Here is a tiny trained network, its code and every weight. The questions are about switching its units off for an input and a class, where a switched-off unit gives its printed mean instead of its output.

import numpy as np


def w(rows, s, z=0):
    codes = np.array(rows[::2]) - 128.0
    scale = np.full(codes.shape[1], s)
    scale[-1] = z or s
    return codes * scale


def norm(h):
    return h / np.sqrt((h * h).mean(-1, keepdims=True) + 1e-5)


def f(y):
    return y / 2 * (1 + np.tanh(0.7978845608 * (y + 0.044715 * y**3)))


def log_softmax(a):
    a = a - a.max(-1, keepdims=True)
    return a - np.log(np.exp(a).sum(-1, keepdims=True))


def net(x, mask):
    res = np.array(x, float).reshape(1, 8) / 4 @ E
    u = 0
    for l in range(2):
        y = f(norm(res) @ A[l][:, :-1].T + A[l][:, -1])
        res = res + np.where(mask[u : u + 9], y, B[l][:, -1]) @ B[l][:, :-1]
        u += 9
    return log_softmax(norm(res)[-1] @ U[:, :-1].T + U[:, -1])


A, B = {}, {}
E = w([
[63,144,74,132,191,150],'x0',
[204,167,132,125,155,222],'x1',
[130,141,110,145,112,116],'x2',
[123,128,129,134,121,133],'x3',
[159,75,3,63,62,159],'x4',
[135,134,117,135,126,115],'x5',
[111,118,150,116,131,154],'x6',
[129,126,128,127,131,128],'x7',
],0.0063)
A[0] = w([
[124,59,90,68,121,105,163],'0.n1',
[74,179,147,131,116,158,200],'0.n2',
[63,135,116,202,211,169,140],'0.n3',
[49,139,202,165,150,32,130],'0.n4',
[165,210,209,181,188,175,73],'0.n5',
[201,227,114,137,108,95,241],'0.n6',
[178,254,180,175,202,132,97],'0.n7',
[156,151,90,232,151,70,252],'0.n8',
[46,116,70,108,230,142,174],'0.n9',
],0.0058,0.0024)
B[0] = w([
[116,54,103,164,61,155,188],'0.n1',
[187,129,155,132,193,30,166],'0.n2',
[150,86,29,117,189,99,196],'0.n3',
[109,199,149,4,122,153,253],'0.n4',
[108,33,164,149,71,77,229],'0.n5',
[105,105,205,120,123,195,198],'0.n6',
[132,2,93,156,150,115,233],'0.n7',
[100,98,153,64,180,135,197],'0.n8',
[67,203,88,206,141,93,203],'0.n9',
],0.0065,0.0038)
A[1] = w([
[205,192,86,124,124,241,138],'1.n1',
[155,193,137,98,166,34,206],'1.n2',
[153,84,181,252,127,107,15],'1.n3',
[188,63,199,35,58,125,251],'1.n4',
[31,139,45,188,106,227,100],'1.n5',
[150,64,117,54,150,141,221],'1.n6',
[156,141,254,104,117,90,126],'1.n7',
[159,81,121,124,19,154,56],'1.n8',
[148,77,167,248,191,178,161],'1.n9',
],0.0091,0.0026)
B[1] = w([
[196,243,111,189,213,192,175],'1.n1',
[124,151,218,139,137,194,160],'1.n2',
[178,85,128,129,108,58,148],'1.n3',
[100,106,188,175,54,173,254],'1.n4',
[183,130,128,35,93,90,179],'1.n5',
[96,208,126,168,167,103,186],'1.n6',
[216,138,33,2,120,180,190],'1.n7',
[49,127,168,186,165,67,194],'1.n8',
[200,83,70,162,151,75,178],'1.n9',
],0.0075,0.0094)
U = w([
[122,137,223,10,70,218,216],'0',
[11,203,185,70,241,72,90],'1',
[24,98,182,204,21,73,202],'2',
[44,148,24,37,66,51,88],'3',
[243,8,210,158,84,113,8],'4',
[148,44,68,187,252,46,101],'5',
[151,204,166,228,87,244,188],'6',
[207,227,38,114,195,152,113],'7',
],0.014,0.0016)

Each question gives the input, the list of numbers given to net, and the class t.
The units are the neurons (one row each of A and B). Each row of codes is followed by its name. A weight is (code - 128) times the scale printed after its matrix; where a second scale follows, it is the last column's (A, B and U).
mask holds one flag per neuron, layer by layer. A switched-off neuron (its flag False) gives its mean, the last column of its row in B, instead of its output. The means were averaged over made-up inputs and are rounded, as every weight is.
A unit's drop is (log p(t) with every unit on - log p(t) with that unit switched off) / (log p(t) with every unit on - log p(t) with every unit switched off).
The circuit of an input: a set's keep is (log p(t) with only the set's units on - log p(t) with every unit switched off) / (log p(t) with every unit on - log p(t) with every unit switched off). Starting from the 12 units with the biggest drops (on a tie, the unit counted first), units are removed one at a time, each time the one whose removal leaves the highest keep (on an exact tie, the one counted first), for as long as the keep stays at least 0.8.
circuit, biggest first: the units of the circuit, biggest drop first
top k neurons: the k neurons with the biggest drops, biggest first
k most important neurons of layer l: the k neurons of layer l with the biggest drops, biggest first
drop when u is switched off: that unit's drop, to one decimal
input [1,6,5,3,-4,4,-7,-3], class 5: circuit, biggest first : (0.n7)
input [-8,-3,6,-4,-8,8,-6,-6], class 0: circuit, biggest first : (0.n4; 1.n7)
input [-5,1,3,-8,4,2,3,-3], class 6: top 3 neurons : (0.n5; 1.n1; 0.n7)
input [-1,1,-7,-1,-1,-8,5,-5], class 4: circuit, biggest first : (0.n4; 1.n9)
input [1,6,6,-4,-3,1,2,-7], class 5: top 2 neurons : (0.n7; 1.n9)
input [0,1,-2,2,-7,-2,6,4], class 4: top 3 neurons : (0.n7; 0.n5; 0.n4)
input [-3,1,2,7,3,0,-8,-3], class 6: top 2 neurons : (0.n5; 1.n1)
input [-5,-1,8,4,1,-5,8,-6], class 2: top 2 neurons : (1.n8; 0.n4)
input [-2,0,1,-7,-8,-3,-1,-3], class 0: 4 most important neurons of layer 0 : (0.n4; 0.n1; 0.n8; 0.n9)
input [-7,2,2,2,8,7,6,-1], class 6: top 3 neurons : (1.n1; 0.n5; 0.n7)
input [0,-2,-8,-7,4,8,-5,-8], class 2: 2 most important neurons of layer 1 : (1.n7; 1.n8)
input [-6,0,-1,1,3,3,1,-6], class 2: 2 most important neurons of layer 0 : (0.n4; 0.n1)
input [2,1,-7,5,-1,-1,8,-5], class 5: drop when 0.n4 is switched off : 0.2
input [1,-2,0,-5,-1,2,-6,-2], class 1: circuit, biggest first : (0.n8)
input [-5,-1,-6,4,6,-5,7,-2], class 2: drop when 1.n8 is switched off : 0.1
input [-4,3,0,-3,-8,5,-8,2], class 4: drop when 0.n7 is switched off : 0.5
